Below are the code and all the weights of a small trained network. Each question names an input and a target symbol and asks about switching units off, where a switched-off unit gives its printed mean instead of its output.

import numpy as np


def w(rows, s, z=0):
    codes = np.array(rows[::2]) - 128.0
    scale = np.full(codes.shape[1], s)
    scale[-1] = z or s
    return codes * scale


def norm(h):
    return h / np.sqrt((h * h).mean(-1, keepdims=True) + 1e-5)


def f(y):
    return np.maximum(y, 0)


def softmax(a):
    e = np.exp(a - a.max(-1, keepdims=True))
    return e / e.sum(-1, keepdims=True)


def log_softmax(a):
    a = a - a.max(-1, keepdims=True)
    return a - np.log(np.exp(a).sum(-1, keepdims=True))


def net(x, mask):
    ids = ['αγδεηθλμξπστφψω'.index(c) for c in x.split()]
    T = len(ids)
    res = E[ids] + P[:T]
    q, k, v = (norm(res) @ M[0].T for M in (Q, K, V))
    z = softmax(np.where(np.tri(T) > 0, q @ k.T / 3**0.5, -1e9)) @ v
    res = res + np.where(mask[0], z, O[0][:, -1]) @ O[0][:, :-1]
    y = f(norm(res) @ A[0][:, :-1].T + A[0][:, -1])
    res = res + np.where(mask[1:25], y, B[0][:, -1]) @ B[0][:, :-1]
    return log_softmax(norm(res)[-1] @ U[:, :-1].T + U[:, -1])


Q, K, V, O, A, B = {}, {}, {}, {}, {}, {}
E = w([
[105,97,154],'α',
[184,151,120],'γ',
[174,220,159],'δ',
[130,93,217],'ε',
[132,71,178],'η',
[99,176,98],'θ',
[68,173,83],'λ',
[146,249,35],'μ',
[43,118,39],'ξ',
[168,81,117],'π',
[161,134,247],'σ',
[96,58,126],'τ',
[184,129,112],'φ',
[115,82,122],'ψ',
[192,79,179],'ω',
],0.016)
P = w([
[212,123,252],'0',
[198,134,228],'1',
[185,95,201],'2',
[172,96,185],'3',
[165,85,169],'4',
[158,84,163],'5',
[150,86,156],'6',
[139,93,145],'7',
[138,92,141],'8',
[137,99,140],'9',
[127,103,137],'10',
[127,111,130],'11',
[121,107,122],'12',
],0.0031)
Q[0] = w([
[144,245,151],'h0',
[181,143,126],'h0',
[60,138,110],'h0',
],0.011)
K[0] = w([
[155,249,254],'h0',
[226,133,116],'h0',
[16,114,191],'h0',
],0.0071)
V[0] = w([
[122,222,254],'h0',
[179,88,112],'h0',
[8,87,179],'h0',
],0.0056)
O[0] = w([
[48,177,188,253],'h0',
[118,113,69,170],'h0',
[168,2,206,94],'h0',
],0.0056,0.0022)
A[0] = w([
[115,127,76,100],'n0',
[143,157,148,41],'n1',
[109,103,182,136],'n2',
[157,39,135,59],'n3',
[52,156,38,81],'n4',
[83,156,143,116],'n5',
[156,126,155,109],'n6',
[4,170,108,39],'n7',
[102,73,107,138],'n8',
[114,171,111,110],'n9',
[116,105,96,5],'n10',
[168,117,172,166],'n11',
[72,146,202,240],'n12',
[116,76,127,14],'n13',
[76,136,90,227],'n14',
[81,136,146,222],'n15',
[178,77,108,129],'n16',
[89,103,101,109],'n17',
[121,92,136,157],'n18',
[134,64,149,110],'n19',
[123,102,178,143],'n20',
[97,136,164,144],'n21',
[129,153,149,115],'n22',
[159,168,154,144],'n23',
],0.013,0.0023)
B[0] = w([
[90,137,139,146],'n0',
[135,91,143,149],'n1',
[115,107,134,221],'n2',
[149,154,78,230],'n3',
[150,214,184,173],'n4',
[92,139,126,161],'n5',
[132,132,157,172],'n6',
[156,6,64,172],'n7',
[148,89,176,171],'n8',
[104,140,89,170],'n9',
[127,171,152,134],'n10',
[147,145,168,221],'n11',
[110,113,31,255],'n12',
[155,60,128,162],'n13',
[145,159,165,158],'n14',
[98,145,93,180],'n15',
[103,123,127,186],'n16',
[155,110,175,145],'n17',
[105,160,113,183],'n18',
[104,190,90,223],'n19',
[138,99,188,221],'n20',
[124,105,96,181],'n21',
[114,113,150,160],'n22',
[150,97,194,189],'n23',
],0.023,0.0065)
U = w([
[107,125,124,34],'α',
[120,150,144,100],'γ',
[5,188,145,127],'δ',
[33,72,149,151],'ε',
[121,92,96,108],'η',
[134,125,89,38],'θ',
[145,119,75,56],'λ',
[143,194,122,254],'μ',
[200,119,197,231],'ξ',
[181,179,41,40],'π',
[87,80,187,116],'σ',
[185,40,128,111],'τ',
[143,101,106,140],'φ',
[221,96,85,108],'ψ',
[140,100,111,106],'ω',
],0.016,0.007)

Each question gives the input, a string of symbols that net reads in full, and the target symbol t.
The units are the heads (3 rows each of Q, K, V and O) and the neurons (one row each of A and B). Each row of codes is followed by its name. A weight is (code - 128) times the scale printed after its matrix; where a second scale follows, it is the last column's (O, A, B and U).
mask holds one flag per unit, heads first, then neurons. A switched-off unit (its flag False) gives its mean, the last column of its rows in O or B, instead of its output. The means were averaged over made-up inputs and are rounded, as every weight is.
A unit's drop is (log p(t) with every unit on - log p(t) with that unit switched off) / (log p(t) with every unit on - log p(t) with every unit switched off).
The circuit of an input: a set's keep is (log p(t) with only the set's units on - log p(t) with every unit switched off) / (log p(t) with every unit on - log p(t) with every unit switched off). Starting from the 12 units with the biggest drops (on a tie, the unit counted first), units are removed one at a time, each time the one whose removal leaves the highest keep (on an exact tie, the one counted first), for as long as the keep stays at least 0.8.
units of the circuit, in order: the units of the circuit, biggest drop first
top k neurons: the k neurons with the biggest drops, biggest first
drop of u: that unit's drop, to one decimal
input γ μ φ ε δ φ γ, target μ: units of the circuit, in order : [n7]
input ε σ ε σ ε η δ ε δ, target ε: units of the circuit, in order : [n3, n4, n1]
input η σ η θ σ ψ ξ ψ γ η δ τ, target τ: top 2 neurons : [n8, n13]
input ξ τ φ ε τ μ φ ε η ω δ, target δ: units of the circuit, in order : [n3, n4]
input ε ε ξ λ δ ε δ γ τ, target τ: top 2 neurons : [n8, n12]
input ψ δ ξ τ ε ε δ η ψ ω θ π, target π: top 3 neurons : [n3, n7, n19]
input τ η ε ε ξ τ ξ ξ δ, target δ: units of the circuit, in order : [h0, n3]
input ψ δ ε γ η ε ε δ φ φ, target μ: top 2 neurons : [n20, n12]
input π δ δ ε μ ε λ θ α γ, target ξ: top 3 neurons : [n12, n19, n23]
input φ ε η θ η ε δ ξ, target ξ: top 2 neurons : [n4, n7]
input λ γ ε δ η φ φ, target μ: top 3 neurons : [n20, n12, n7]
input σ ε δ ε η φ, target ξ: top 4 neurons : [n12, n19, n3, n7]
input μ δ ω, target ξ: drop of n12 : 0.0
input η δ δ μ ε ξ τ ξ τ η α δ γ, target ξ: drop of n12 : 1.0
input φ δ ε ψ, target ψ: drop of n12 : 0.4
input δ ψ α σ π, target π: top neuron : [n7]
